Look-ups in named tables: a row name and a column name give one cell, copied from the table.

Vobu =
fields: Zofik, Dekifi, Para, Gasame, Lepo, Mag
Ris: [-0.9, 0.0, 0.0, 0.1, -0.3, 0.7]
Sesuze: [-0.9, 0.0, -0.2, 0.1, -0.3, 0.7]
Sokugas: [-0.9, -0.1, 0.0, 0.1, -0.3, 0.7]
Sikezep: [-0.9, 0.0, -0.1, 0.1, -0.3, 0.7]
Dopot: [-1.0, 0.0, -0.4, 0.1, -0.2, 0.7]
Buk: [-0.9, 0.0, -0.2, 0.1, -0.2, 0.7]
Zil: [-1.0, 0.0, -0.4, 0.1, -0.2, 0.7]
Giz: [-0.9, 0.0, -0.3, 0.1, -0.2, 0.7]

Lepo of Sikezep: -0.3
Lepo of Giz: -0.2
Gasame of Ris: 0.1
Zofik of Sokugas: -0.9
Dekifi of Sikezep: 0.0
Zofik of Dopot: -1.0
Zofik of Ris: -0.9
Zofik of Buk: -0.9
Mag of Sikezep: 0.7
Dekifi of Sokugas: -0.1
Lepo of Sesuze: -0.3
Para of Ris: 0.0
Gasame of Giz: 0.1

Med =
         Pamekad    Pof  Kofelin
Vad        -0.15   0.16     0.40
Botal      -0.44   0.57     0.58
Nusi        0.44  -0.81    -0.65
Tigope     -0.49   0.73     0.67
Nukud      -0.41   0.93     0.54
Mupat      -0.44   0.50     0.32
Zikatir    -0.36   0.91     0.66

Zikatir, Pamekad: -0.36
Tigope, Pamekad: -0.49
Zikatir, Pof: 0.91
Tigope, Pof: 0.73
Nukud, Pof: 0.93
Nusi, Kofelin: -0.65
Botal, Kofelin: 0.58
Mupat, Pof: 0.50
Botal, Pof: 0.57
Vad, Pamekad: -0.15
Nukud, Pamekad: -0.41

Fogip:
|  | Paf | Kez | Komak | Sosan |
|---|---|---|---|---|
| Fof | 40 | 40 | 39 | 27 |
| Vuk | 57 | 57 | 56 | 44 |
| Mub | 49 | 49 | 48 | 28 |
| Kemifu | 13 | 14 | 15 | 56 |
| Zamipa | 50 | 50 | 49 | 34 |
| Dap | 26 | 27 | 27 | 56 |
| Ret | 83 | 81 | 81 | 20 |
| Zomubeb | 44 | 44 | 43 | 37 |
| Ker | 48 | 48 | 47 | 26 |
| Sif | 45 | 45 | 44 | 30 |
| Puze | 47 | 47 | 45 | 33 |

Sif, Sosan -> 30
Dap, Kez -> 27
Ker, Sosan -> 26
Ret, Kez -> 81
Vuk, Paf -> 57
Dap, Komak -> 27
Fof, Sosan -> 27
Fof, Komak -> 39
Fof, Paf -> 40
Zamipa, Komak -> 49
Mub, Kez -> 49
Ker, Paf -> 48
Mub, Sosan -> 28
Mub, Paf -> 49
Ret, Komak -> 81
Zomubeb, Komak -> 43
Vuk, Komak -> 56
Mub, Komak -> 48

Table Govozez
	Mabude	Nud	Nefefa	Zega	Lilegi	Dabitul	Tun
Fifov	119	109	41	58	164	99	116
Ludesi	122	78	113	148	182	130	160
Siv	113	112	71	18	102	120	133
Von	181	157	113	151	157	114	108
Kal	92	150	128	90	104	87	144
Naf	181	56	164	142	153	174	218
Delov	138	107	106	143	152	113	111
Vope	143	249	68	47	74	156	37
Zutiber	124	186	114	96	52	104	96
Fofe	206	166	153	202	181	91	153
Pidat	73	118	90	96	77	142	44

Zutiber, Mabude -> 124
Naf, Nefefa -> 164
Delov, Dabitul -> 113
Vope, Lilegi -> 74
Fofe, Nefefa -> 153
Siv, Nud -> 112
Delov, Tun -> 111
Kal, Dabitul -> 87
Von, Nefefa -> 113

Table Tubep
	Rugi	Kes	Dor	Fik	Zuz
Besodor	-0.004	0.487	0.268	-0.549	0.669
Tikope	-0.169	0.740	0.484	-0.627	0.917
Losi	-0.004	0.421	0.268	-0.356	0.524

What is the Rugi of Besodor in Tubep?
-0.004
What is the Fik of Besodor in Tubep?
-0.549
What is the Dor of Losi in Tubep?
0.268
What is the Kes of Tikope in Tubep?
0.740
What is the Kes of Besodor in Tubep?
0.487
What is the Dor of Tikope in Tubep?
0.484
What is the Fik of Losi in Tubep?
-0.356

Vop:
columns: Zofu, Lenal, Kosetez, Nove, Zod, Kek
Vub: [131, 140, 105, 134, 100, 118]
Daru: [117, 126, 111, 121, 104, 109]
Kuzu: [142, 159, 99, 148, 94, 120]
Fesap: [198, 235, 73, 204, 49, 163]

Kuzu, Nove -> 148
Daru, Kosetez -> 111
Vub, Kek -> 118
Daru, Nove -> 121
Fesap, Lenal -> 235
Fesap, Zofu -> 198
Daru, Kek -> 109
Kuzu, Lenal -> 159
Which row has the largest Kosetez? Daru

Navikib
fields: Leb, Gafef, Vakanid, Pabi, Rukek, Sof, Kapako, Nulup, Debop, Zilida
Dala: [72, 86, 131, 126, 204, 64, 78, 102, 89, 83]
Demidu: [88, 131, 110, 101, 113, 101, 39, 70, 90, 239]
Nifoze: [150, 179, 115, 92, 140, 122, 120, 91, 177, 125]
Gir: [126, 82, 48, 125, 82, 61, 150, 128, 120, 198]
Zupota: [84, 80, 107, 76, 138, 123, 148, 110, 162, 135]
Namas: [110, 127, 145, 134, 169, 26, 174, 73, 81, 79]
Gumefo: [73, 97, 60, 40, 187, 90, 83, 133, 94, 117]

Leb of Demidu = 88
Vakanid of Gir = 48
Kapako of Gir = 150
Nulup of Nifoze = 91
Rukek of Namas = 169
Debop of Namas = 81
Sof of Gir = 61
Leb of Zupota = 84
Nulup of Gir = 128
Kapako of Dala = 78
Sof of Nifoze = 122
Nulup of Demidu = 70

Table Mufoza
,Dizel,Kel,Tizu,Zakala,Falu
Gef,8.92,-4.14,-3.17,-4.92,-3.10
Murala,-69.40,64.09,67.35,65.07,67.55
Luba,-5.19,1.04,0.25,0.89,0.07
Tal,-21.74,-12.33,-10.13,-11.18,-9.41
Tosafa,-13.38,-8.81,-9.63,-8.29,-9.46

What is the Kel of Tosafa in Mufoza?
-8.81
What is the Zakala of Tosafa in Mufoza?
-8.29
What is the Dizel of Luba in Mufoza?
-5.19
What is the Zakala of Gef in Mufoza?
-4.92
What is the Dizel of Murala in Mufoza?
-69.40
What is the Falu of Murala in Mufoza?
67.55
What is the Zakala of Luba in Mufoza?
0.89
What is the Dizel of Tosafa in Mufoza?
-13.38
What is the Kel of Murala in Mufoza?
64.09
What is the Zakala of Murala in Mufoza?
65.07
What is the Tizu of Tal in Mufoza?
-10.13
What is the Falu of Luba in Mufoza?
0.07
Row with the largest Kel: Murala

Nus =
|  | Kudod | Fet | Mudor | Tumutik | Madugid |
|---|---|---|---|---|---|
| Pilubor | 135 | 83 | 159 | 65 | 100 |
| Gano | 161 | 120 | 148 | 25 | 67 |
| Kele | 153 | 145 | 94 | 196 | 48 |
| Med | 148 | 85 | 131 | 128 | 200 |
| Kiniva | 143 | 93 | 154 | 53 | 79 |

Kudod of Kele = 153
Fet of Med = 85
Tumutik of Gano = 25
Mudor of Gano = 148
Madugid of Med = 200
Mudor of Kele = 94
Kudod of Gano = 161
Mudor of Kiniva = 154
Tumutik of Kiniva = 53
Row with the largest Tumutik: Kele

Table Zopubo
|  | Zerorus | Zupigeb | Pefakoz | Vefurom | Beti | Rop |
|---|---|---|---|---|---|---|
| Nivedu | 3939 | 1561 | 3886 | 2305 | 6683 | 4049 |
| Mepok | 4148 | 7483 | 4228 | 6735 | 2219 | 3435 |
| Riribik | 4138 | 7571 | 4330 | 6766 | 2200 | 3476 |
| Zatefil | 4061 | 7802 | 4495 | 6710 | 2163 | 3493 |
| Pem | 4118 | 7582 | 4299 | 6704 | 2300 | 3366 |
| Periduz | 3871 | 1550 | 3927 | 2318 | 6471 | 4053 |
| Beb | 4169 | 7595 | 4395 | 6784 | 2252 | 3491 |
| Tif | 3956 | 1563 | 3920 | 2357 | 6758 | 4104 |
| Sog | 3975 | 1549 | 3856 | 2296 | 6805 | 4058 |
| Rakezok | 4102 | 7659 | 4425 | 6744 | 2159 | 3455 |
| Vutiva | 4132 | 7674 | 4421 | 6776 | 2286 | 3494 |
| Bidepu | 3951 | 1513 | 3776 | 2259 | 6821 | 4106 |

Riribik, Rop => 3476
Zatefil, Pefakoz => 4495
Sog, Pefakoz => 3856
Rakezok, Vefurom => 6744
Periduz, Vefurom => 2318
Sog, Zerorus => 3975

Table Muv
         Tago  Zeren   Meb  Lasifoz  Bosanum  Rinani   Vam  Dorog
Sativi   3628   5389  3736     7922     5102    4223  3849   3072
Guv      5511   7934  6129     6511     2335    3606  5495   6686
Dusap    5533   5898  5443     4521     8790    7509  4664   5420
Pimev    3529   4846  4108     8438     4908    4692  4074   2477
Ludes    5283   4305  7520     6231     2354    5668  6632   4869
Fuz      3640   6246  5927     3014     5102    2962  4303   7632
Vaz      5673   4731  8172     5751     2098    6026  6383   4409
Nofavad  3625   4748  3795     7774     7676    5419  5644   6530
Nonin    5032   5683  5645     4696     6289    6459  2912   1568
Vuv      3611   2892  7893     2708     4546    5146  5394   5481
Moki     5677   7792  6087     6221     3075    4062  5697   7092

Sativi, Vam: 3849
Ludes, Zeren: 4305
Guv, Meb: 6129
Guv, Lasifoz: 6511
Ludes, Bosanum: 2354
Ludes, Meb: 7520
Vuv, Rinani: 5146
Sativi, Zeren: 5389
Vaz, Vam: 6383
Guv, Dorog: 6686
Fuz, Vam: 4303
Dusap, Rinani: 7509
Pimev, Tago: 3529
Vaz, Lasifoz: 5751
Nofavad, Dorog: 6530
Pimev, Bosanum: 4908
Sativi, Rinani: 4223
Row with the largest Meb: Vaz

